Below are the code and all the weights of a small trained network. Each question names an input and a class and asks about switching units off, where a switched-off unit gives its printed mean instead of its output.

import numpy as np


def w(rows, s, z=0):
    codes = np.array(rows[::2]) - 128.0
    scale = np.full(codes.shape[1], s)
    scale[-1] = z or s
    return codes * scale


def norm(h):
    return h / np.sqrt((h * h).mean(-1, keepdims=True) + 1e-5)


def f(y):
    return np.maximum(y, 0)


def log_softmax(a):
    a = a - a.max(-1, keepdims=True)
    return a - np.log(np.exp(a).sum(-1, keepdims=True))


def net(x, mask):
    res = np.array(x, float).reshape(1, 8) / 4 @ E
    u = 0
    for l in range(3):
        y = f(norm(res) @ A[l][:, :-1].T + A[l][:, -1])
        res = res + np.where(mask[u : u + 4], y, B[l][:, -1]) @ B[l][:, :-1]
        u += 4
    return log_softmax(norm(res)[-1] @ U[:, :-1].T + U[:, -1])


A, B = {}, {}
E = w([
[136,131,129,131,125],'x0',
[129,122,128,127,129],'x1',
[135,131,127,130,125],'x2',
[129,126,129,126,129],'x3',
[152,199,79,106,254],'x4',
[125,125,127,127,132],'x5',
[80,223,230,95,177],'x6',
[160,78,161,219,205],'x7',
],0.005)
A[0] = w([
[121,92,138,123,62,91],'L0N1',
[105,192,166,85,35,4],'L0N2',
[128,94,85,138,108,19],'L0N3',
[100,118,2,30,77,100],'L0N4',
],0.0085,0.0031)
B[0] = w([
[51,97,56,102,106,195],'L0N1',
[60,30,155,2,231,196],'L0N2',
[135,118,192,112,48,160],'L0N3',
[215,246,194,125,150,255],'L0N4',
],0.0069,0.0053)
A[1] = w([
[101,192,12,44,165,85],'L1N1',
[106,19,224,165,83,67],'L1N2',
[157,13,36,177,166,1],'L1N3',
[59,64,253,146,148,190],'L1N4',
],0.0064,0.0016)
B[1] = w([
[177,145,119,135,52,218],'L1N1',
[220,181,197,187,96,217],'L1N2',
[72,2,46,133,141,199],'L1N3',
[223,168,165,90,129,254],'L1N4',
],0.0096,0.004)
A[2] = w([
[131,102,60,110,178,4],'L2N1',
[107,165,127,103,246,37],'L2N2',
[101,179,142,60,35,184],'L2N3',
[30,98,166,113,125,36],'L2N4',
],0.012,0.0029)
B[2] = w([
[101,169,81,2,206,151],'L2N1',
[118,24,87,209,44,187],'L2N2',
[41,131,84,173,126,254],'L2N3',
[189,81,225,74,199,133],'L2N4',
],0.0091,0.0082)
U = w([
[12,170,42,154,36,166],'0',
[227,234,157,110,117,253],'1',
[197,15,105,231,123,117],'2',
[128,66,2,80,241,35],'3',
[44,92,205,9,146,27],'4',
],0.016,0.0046)

Each question gives the input, the list of numbers given to net, and the class t.
The units are the neurons (one row each of A and B). Each row of codes is followed by its name. A weight is (code - 128) times the scale printed after its matrix; where a second scale follows, it is the last column's (A, B and U).
mask holds one flag per neuron, layer by layer. A switched-off neuron (its flag False) gives its mean, the last column of its row in B, instead of its output. The means were averaged over made-up inputs and are rounded, as every weight is.
A unit's drop is (log p(t) with every unit on - log p(t) with that unit switched off) / (log p(t) with every unit on - log p(t) with every unit switched off).
The circuit of an input: a set's keep is (log p(t) with only the set's units on - log p(t) with every unit switched off) / (log p(t) with every unit on - log p(t) with every unit switched off). Starting from all 12 units, units are removed one at a time, each time the one whose removal leaves the highest keep (on an exact tie, the one counted first), for as long as the keep stays at least 0.8.
units of the circuit, in order: the units of the circuit, biggest drop first
k most important neurons: the k neurons with the biggest drops, biggest first
top k neurons in layer l: the k neurons of layer l with the biggest drops, biggest first
drop when u is switched off: that unit's drop, to one decimal
input [2,1,-3,-2,0,-4,8,-8], class 4: 3 most important neurons	L0N2; L2N4; L1N2
input [-2,-8,3,-8,-3,-2,7,-6], class 4: units of the circuit, in order	L0N2
input [4,7,-5,7,6,-7,1,2], class 2: top 2 neurons in layer 2	L2N2; L2N3
input [-5,-1,4,-2,2,6,8,-5], class 0: top 2 neurons in layer 2	L2N3; L2N2
input [-4,-1,-2,-3,5,2,2,-1], class 0: 3 most important neurons	L1N1; L1N4; L1N2
input [-5,-4,5,3,1,8,5,2], class 2: top 2 neurons in layer 1	L1N2; L1N1
input [-3,-8,-2,1,-1,4,3,-8], class 4: 2 most important neurons	L0N2; L0N1
input [4,1,7,0,1,0,5,-3], class 0: 3 most important neurons	L2N3; L2N2; L1N2
input [4,5,-3,7,7,8,4,-6], class 0: top 2 neurons in layer 1	L1N4; L1N2
input [-7,7,-5,-5,6,7,0,-5], class 1: top 2 neurons in layer 1	L1N1; L1N3
input [-1,-7,3,3,1,-8,6,5], class 2: 3 most important neurons	L2N2; L1N2; L1N1
input [6,7,-4,3,2,5,6,4], class 2: 2 most important neurons	L2N2; L1N2
input [8,6,6,0,6,-7,2,-2], class 0: 2 most important neurons	L1N4; L1N2
input [5,4,4,0,6,5,8,-1], class 0: units of the circuit, in order	L2N2
input [-7,7,0,5,1,2,-2,2], class 3: top 2 neurons in layer 2	L2N1; L2N2
input [-6,0,0,-7,3,3,6,0], class 0: top 2 neurons in layer 0	L0N2; L0N4
input [2,5,-7,-7,-6,6,3,2], class 1: 2 most important neurons	L1N2; L1N4
input [6,-8,5,0,2,2,7,-4], class 0: 2 most important neurons	L2N3; L2N2
input [-4,7,8,-7,2,-3,-8,3], class 3: 2 most important neurons	L2N1; L1N3
input [-5,-7,-5,5,6,-2,-6,7], class 3: units of the circuit, in order	L2N1
input [4,-3,7,8,-6,3,4,-1], class 4: drop when L0N2 is switched off	1.5
input [-1,-3,3,0,3,-8,-7,-4], class 1: drop when L0N4 is switched off	1.4
